Below are the code and all the weights of a small trained network. Each question names an input and a class and asks about switching units off, where a switched-off unit gives its printed mean instead of its output.

import numpy as np


def w(rows, s, z=0):
    codes = np.array(rows[::2]) - 128.0
    scale = np.full(codes.shape[1], s)
    scale[-1] = z or s
    return codes * scale


def f(y):
    return np.maximum(y, 0)


def log_softmax(a):
    a = a - a.max(-1, keepdims=True)
    return a - np.log(np.exp(a).sum(-1, keepdims=True))


def net(x, mask):
    res = np.array(x, float).reshape(1, 4) / 4 @ E
    y = f(res @ A[0][:, :-1].T + A[0][:, -1])
    res = res + np.where(mask, y, B[0][:, -1]) @ B[0][:, :-1]
    return log_softmax(res[-1] @ U[:, :-1].T + U[:, -1])


A, B = {}, {}
E = w([
[194,135,119,138,8,166,103],'x0',
[190,208,90,86,191,161,100],'x1',
[106,99,200,38,115,183,144],'x2',
[157,89,81,123,138,146,237],'x3',
],0.012)
A[0] = w([
[170,113,100,108,153,146,125,86],'n0',
[144,167,82,218,112,117,121,23],'n1',
[128,124,70,190,147,64,123,66],'n2',
[186,118,95,115,157,149,193,61],'n3',
[77,129,135,104,211,84,148,3],'n4',
[170,116,68,106,102,132,218,2],'n5',
[124,105,164,77,143,179,178,125],'n6',
[106,102,178,69,126,156,115,10],'n7',
[105,120,178,69,106,209,121,59],'n8',
[117,94,146,150,83,90,131,142],'n9',
[116,108,145,147,108,125,140,47],'n10',
[190,130,123,131,46,165,119,64],'n11',
[84,76,142,175,74,107,154,16],'n12',
[189,190,67,101,171,186,129,104],'n13',
[131,104,106,128,171,154,181,195],'n14',
[125,182,174,106,140,114,6,27],'n15',
[154,172,112,125,42,146,132,5],'n16',
[164,211,99,97,145,184,93,94],'n17',
],0.013,0.0055)
B[0] = w([
[111,91,119,115,125,130,132,165],'n0',
[160,135,76,157,174,172,93,209],'n1',
[198,160,63,155,144,187,106,217],'n2',
[86,81,139,143,57,91,76,195],'n3',
[64,209,191,125,184,129,174,213],'n4',
[94,134,130,199,91,75,61,195],'n5',
[168,149,65,153,126,159,89,202],'n6',
[162,159,55,163,147,172,81,183],'n7',
[174,141,74,171,149,176,93,210],'n8',
[143,60,158,81,131,128,163,198],'n9',
[108,102,108,118,151,135,138,147],'n10',
[58,244,198,133,198,109,174,221],'n11',
[95,53,121,78,188,165,144,199],'n12',
[115,62,128,98,160,139,176,251],'n13',
[136,151,161,173,98,83,115,200],'n14',
[95,84,130,167,70,56,86,246],'n15',
[86,173,147,137,174,127,149,192],'n16',
[127,54,155,93,142,168,165,237],'n17',
],0.011,0.012)
U = w([
[69,247,183,116,182,128,173,109],'0',
[209,154,70,144,143,190,92,92],'1',
[109,15,141,75,146,157,172,86],'2',
[86,103,144,158,47,61,73,151],'3',
[173,129,173,112,111,117,139,250],'4',
[184,166,146,57,52,99,157,100],'5',
],0.013,0.017)

Each question gives the input, the list of numbers given to net, and the class t.
The units are the neurons (one row each of A and B). Each row of codes is followed by its name. A weight is (code - 128) times the scale printed after its matrix; where a second scale follows, it is the last column's (A, B and U).
mask holds one flag per neuron, in row order. A switched-off neuron (its flag False) gives its mean, the last column of its row in B, instead of its output. The means were averaged over made-up inputs and are rounded, as every weight is.
A unit's drop is (log p(t) with every unit on - log p(t) with that unit switched off) / (log p(t) with every unit on - log p(t) with every unit switched off).
The circuit of an input: a set's keep is (log p(t) with only the set's units on - log p(t) with every unit switched off) / (log p(t) with every unit on - log p(t) with every unit switched off). Starting from the 12 units with the biggest drops (on a tie, the unit counted first), units are removed one at a time, each time the one whose removal leaves the highest keep (on an exact tie, the one counted first), for as long as the keep stays at least 0.8.
circuit, biggest first: the units of the circuit, biggest drop first
top k neurons: the k neurons with the biggest drops, biggest first
drop when u is switched off: that unit's drop, to one decimal
input [4,-1,7,-2], class 1: circuit, biggest first : (n8)
input [-2,-7,4,-6], class 2: top 2 neurons : (n12, n9)
input [-1,8,6,-6], class 2: top 2 neurons : (n17, n13)
input [-6,8,0,4], class 2: top 3 neurons : (n13, n11, n17)
input [3,-8,-5,5], class 2: top 2 neurons : (n12, n9)
input [3,-1,6,7], class 3: top 2 neurons : (n5, n3)
input [2,3,7,8], class 3: top 2 neurons : (n3, n5)
input [4,4,8,-8], class 1: top 2 neurons : (n8, n7)
input [-4,0,6,4], class 1: top 2 neurons : (n6, n11)
input [6,2,-6,-1], class 0: top 2 neurons : (n11, n16)
input [5,-3,-4,5], class 0: top 2 neurons : (n11, n15)
input [0,5,6,-6], class 1: top 4 neurons : (n8, n7, n3, n5)
input [-6,-2,3,7], class 3: circuit, biggest first : (n3, n14)
input [-3,7,8,5], class 1: circuit, biggest first : (n6)
input [4,8,0,6], class 2: drop when n13 is switched off : 0.8
input [-4,-3,5,-8], class 3: drop when n15 is switched off : 1.3
input [-5,4,6,-3], class 1: drop when n8 is switched off : 0.4
